Here is a tiny trained network, its code and every weight. The questions are about switching its units off for an input and a target symbol, where a switched-off unit gives its printed mean instead of its output.

import numpy as np


def w(rows, s, z=0):
    codes = np.array(rows[::2]) - 128.0
    scale = np.full(codes.shape[1], s)
    scale[-1] = z or s
    return codes * scale


def norm(h):
    return h / np.sqrt((h * h).mean(-1, keepdims=True) + 1e-5)


def f(y):
    return np.maximum(y, 0)


def softmax(a):
    e = np.exp(a - a.max(-1, keepdims=True))
    return e / e.sum(-1, keepdims=True)


def log_softmax(a):
    a = a - a.max(-1, keepdims=True)
    return a - np.log(np.exp(a).sum(-1, keepdims=True))


def net(x, mask):
    ids = ['αβγδζθλξπτφψω'.index(c) for c in x.split()]
    T = len(ids)
    res = E[ids] + P[:T]
    u = 0
    for l in range(2):
        r = norm(res)
        for j in range(3):
            rows = slice(3 * j, 3 * j + 3)
            q, k, v = (r @ M[l][rows].T for M in (Q, K, V))
            z = softmax(np.where(np.tri(T) > 0, q @ k.T / 3**0.5, -1e9)) @ v
            o = O[l][rows]
            res = res + np.where(mask[u + j], z, o[:, -1]) @ o[:, :-1]
        u += 3
        y = f(norm(res) @ A[l][:, :-1].T + A[l][:, -1])
        res = res + np.where(mask[u : u + 4], y, B[l][:, -1]) @ B[l][:, :-1]
        u += 4
    return log_softmax(norm(res)[-1] @ U[:, :-1].T + U[:, -1])


Q, K, V, O, A, B = {}, {}, {}, {}, {}, {}
E = w([
[142,208,112,103,56,149,137],'α',
[72,126,121,137,181,80,60],'β',
[65,82,92,206,53,120,81],'γ',
[96,238,133,85,160,111,117],'δ',
[194,111,126,43,129,134,88],'ζ',
[230,167,168,77,99,142,86],'θ',
[138,189,115,68,223,111,84],'λ',
[116,124,120,121,98,35,165],'ξ',
[21,76,177,142,96,75,113],'π',
[101,100,133,168,2,134,123],'τ',
[53,216,232,136,119,227,92],'φ',
[142,132,208,68,78,102,178],'ψ',
[48,205,108,168,61,92,91],'ω',
],0.024)
P = w([
[186,184,186,170,118,2,155],'0',
[167,176,178,130,84,28,131],'1',
[157,164,173,103,71,56,120],'2',
[140,139,144,80,72,109,96],'3',
[150,160,166,83,67,79,106],'4',
[123,129,125,53,57,156,83],'5',
[113,131,118,29,58,176,72],'6',
[129,139,146,53,64,131,85],'7',
],0.0092)
Q[0] = w([
[115,104,124,84,193,62,169],'L0H0',
[152,186,81,143,144,135,93],'L0H0',
[129,99,64,119,154,87,69],'L0H0',
[91,244,214,80,79,76,109],'L0H1',
[132,78,135,133,254,89,47],'L0H1',
[235,114,103,38,172,152,150],'L0H1',
[157,116,172,101,26,171,142],'L0H2',
[155,44,74,170,160,104,233],'L0H2',
[216,132,181,34,171,206,108],'L0H2',
],0.048)
K[0] = w([
[138,95,86,76,144,30,164],'L0H0',
[150,184,62,110,142,158,104],'L0H0',
[131,70,73,140,148,121,70],'L0H0',
[105,243,254,147,168,141,124],'L0H1',
[87,73,103,74,241,43,111],'L0H1',
[253,147,83,38,149,132,134],'L0H1',
[147,97,172,118,49,215,185],'L0H2',
[242,73,87,188,135,23,202],'L0H2',
[221,163,211,142,180,201,98],'L0H2',
],0.041)
V[0] = w([
[189,221,87,168,133,131,79],'L0H0',
[68,116,215,122,163,184,201],'L0H0',
[118,117,177,121,152,161,146],'L0H0',
[77,51,177,132,114,120,128],'L0H1',
[59,97,159,33,158,249,151],'L0H1',
[141,88,230,190,95,41,221],'L0H1',
[58,106,209,125,129,174,181],'L0H2',
[131,134,66,104,134,82,146],'L0H2',
[200,145,209,229,88,5,156],'L0H2',
],0.017)
O[0] = w([
[72,155,81,120,172,176,130,230],'L0H0',
[171,134,157,182,55,173,162,45],'L0H0',
[152,138,131,157,93,148,133,77],'L0H0',
[86,196,109,118,111,140,153,66],'L0H1',
[2,111,73,124,144,87,119,22],'L0H1',
[127,147,111,59,137,218,122,104],'L0H1',
[178,88,103,128,236,92,79,142],'L0H2',
[75,120,128,102,72,159,139,92],'L0H2',
[39,105,95,166,140,35,138,255],'L0H2',
],0.016,0.0063)
A[0] = w([
[208,117,61,169,74,130,168,214],'L0N0',
[138,1,131,167,93,161,160,252],'L0N1',
[183,234,192,11,169,196,70,218],'L0N2',
[83,85,168,183,164,216,123,49],'L0N3',
],0.03,0.0035)
B[0] = w([
[114,230,139,85,145,137,180,141],'L0N0',
[59,115,178,129,202,100,180,141],'L0N1',
[36,70,255,38,92,250,61,252],'L0N2',
[69,75,177,244,100,132,112,141],'L0N3',
],0.022,0.027)
Q[1] = w([
[94,141,165,112,131,120,99],'L1H0',
[204,68,2,133,76,163,188],'L1H0',
[172,73,118,108,110,162,188],'L1H0',
[107,167,152,126,196,123,169],'L1H1',
[129,77,150,102,132,94,187],'L1H1',
[179,119,60,63,98,151,161],'L1H1',
[173,98,89,133,105,160,144],'L1H2',
[202,87,62,148,86,154,193],'L1H2',
[57,146,181,143,168,92,106],'L1H2',
],0.049)
K[1] = w([
[140,81,138,151,116,187,131],'L1H0',
[115,214,11,67,131,68,115],'L1H0',
[151,198,96,78,118,40,165],'L1H0',
[115,187,146,197,200,121,135],'L1H1',
[103,109,175,158,68,58,156],'L1H1',
[123,151,124,11,89,77,194],'L1H1',
[114,170,95,107,111,105,162],'L1H2',
[142,253,42,50,139,9,166],'L1H2',
[115,166,209,192,134,180,113],'L1H2',
],0.039)
V[1] = w([
[75,168,76,155,104,63,132],'L1H0',
[136,133,78,158,186,68,133],'L1H0',
[228,103,11,192,130,142,70],'L1H0',
[124,240,129,147,139,138,163],'L1H1',
[61,204,92,122,171,115,59],'L1H1',
[134,125,203,71,76,251,75],'L1H1',
[170,140,99,159,118,102,136],'L1H2',
[94,112,212,67,123,146,95],'L1H2',
[167,140,83,159,149,113,123],'L1H2',
],0.026)
O[1] = w([
[158,107,73,149,181,136,171,80],'L1H0',
[145,85,67,163,128,177,198,43],'L1H0',
[111,27,129,116,133,236,177,3],'L1H0',
[100,108,136,140,111,32,52,98],'L1H1',
[161,174,124,171,111,1,148,152],'L1H1',
[173,20,1,214,190,158,247,235],'L1H1',
[123,62,98,138,147,191,161,57],'L1H2',
[127,213,159,98,97,58,86,247],'L1H2',
[123,81,107,128,150,187,149,55],'L1H2',
],0.014,0.047)
A[1] = w([
[197,70,141,104,145,83,164,55],'L1N0',
[252,150,139,137,117,211,123,2],'L1N1',
[147,23,39,56,56,101,69,113],'L1N2',
[102,188,75,189,64,185,115,94],'L1N3',
],0.033,0.0048)
B[1] = w([
[153,117,143,141,53,157,148,202],'L1N0',
[242,146,77,172,226,122,165,163],'L1N1',
[196,114,73,2,95,162,143,169],'L1N2',
[182,142,53,105,73,149,59,249],'L1N3',
],0.028,0.002)
U = w([
[150,229,162,125,128,42,100,139],'α',
[36,128,248,87,37,162,68,2],'β',
[119,243,130,145,102,223,204,150],'γ',
[41,157,96,122,252,157,83,96],'δ',
[208,44,120,58,110,105,82,120],'ζ',
[204,184,192,159,206,191,167,181],'θ',
[182,35,175,153,213,90,91,127],'λ',
[66,88,75,65,86,112,178,189],'ξ',
[78,26,207,160,136,62,185,116],'π',
[14,169,147,180,136,151,227,160],'τ',
[113,127,149,255,118,183,77,198],'φ',
[186,88,195,147,40,126,212,146],'ψ',
[119,187,44,101,48,190,96,75],'ω',
],0.0084,0.0032)

Each question gives the input, a string of symbols that net reads in full, and the target symbol t.
The units are the heads (3 rows each of Q, K, V and O) and the neurons (one row each of A and B). Each row of codes is followed by its name. A weight is (code - 128) times the scale printed after its matrix; where a second scale follows, it is the last column's (O, A, B and U).
mask holds one flag per unit, layer by layer, with each layer's heads first. A switched-off unit (its flag False) gives its mean, the last column of its rows in O or B, instead of its output. The means were averaged over made-up inputs and are rounded, as every weight is.
A unit's drop is (log p(t) with every unit on - log p(t) with that unit switched off) / (log p(t) with every unit on - log p(t) with every unit switched off).
The circuit of an input: a set's keep is (log p(t) with only the set's units on - log p(t) with every unit switched off) / (log p(t) with every unit on - log p(t) with every unit switched off). Starting from the 12 units with the biggest drops (on a tie, the unit counted first), units are removed one at a time, each time the one whose removal leaves the highest keep (on an exact tie, the one counted first), for as long as the keep stays at least 0.8.
circuit, biggest first: the units of the circuit, biggest drop first
unit that matters most: the unit with the biggest drop
top k neurons: the k neurons with the biggest drops, biggest first
top k neurons in layer l: the k neurons of layer l with the biggest drops, biggest first
which heads matter: for each layer, one digit per head in row order, 1 if its drop is at least 0.15 and else 0, layers parted by /
input α ζ ω α, target β: top neuron in layer 0	L0N2
input γ φ ω, target ω: which heads matter	111 / 111
input γ δ θ ω ξ φ β τ, target τ: which heads matter	111 / 101
input ω β π ψ ψ, target β: circuit, biggest first	L0N2; L0H1
input π φ ζ, target ζ: top 3 neurons	L0N2; L0N3; L1N2
input γ λ γ ζ ζ, target β: which heads matter	101 / 000
input ω β β α θ θ, target β: which heads matter	000 / 000
input δ φ π, target π: which heads matter	111 / 111
input δ δ δ β φ ψ ζ, target ζ: top 2 neurons	L0N3; L0N2
input φ ξ δ β λ β, target β: which heads matter	001 / 010
input α δ δ π π φ, target φ: top 2 neurons	L0N3; L0N2
input λ ψ ω φ τ, target τ: top 3 neurons in layer 0	L0N1; L0N3; L0N2
input π α α φ α δ, target δ: top 3 neurons	L0N3; L0N0; L0N2
input λ α α λ, target β: unit that matters most	L0H2
input τ ξ λ δ β φ π, target π: top 2 neurons in layer 0	L0N1; L0N2
input δ θ ω ω φ λ ξ, target ξ: top 2 neurons	L0N3; L0N2
input π ξ ζ ω ψ γ α π, target β: which heads matter	010 / 000
input φ θ δ α α π β ω, target ω: top 3 neurons	L0N3; L1N3; L0N0
input ω α ω, target β: which heads matter	110 / 000
input ξ φ ξ ψ λ, target λ: top neuron in layer 0	L0N2
input ζ ω φ θ λ φ, target β: which heads matter	111 / 000
input δ φ θ, target θ: which heads matter	111 / 101
input δ τ ξ τ, target β: which heads matter	010 / 000
input ω λ φ β, target β: which heads matter	101 / 111
input γ δ δ δ, target β: which heads matter	001 / 000
input ζ φ λ ξ, target ξ: top 2 neurons	L0N2; L1N2
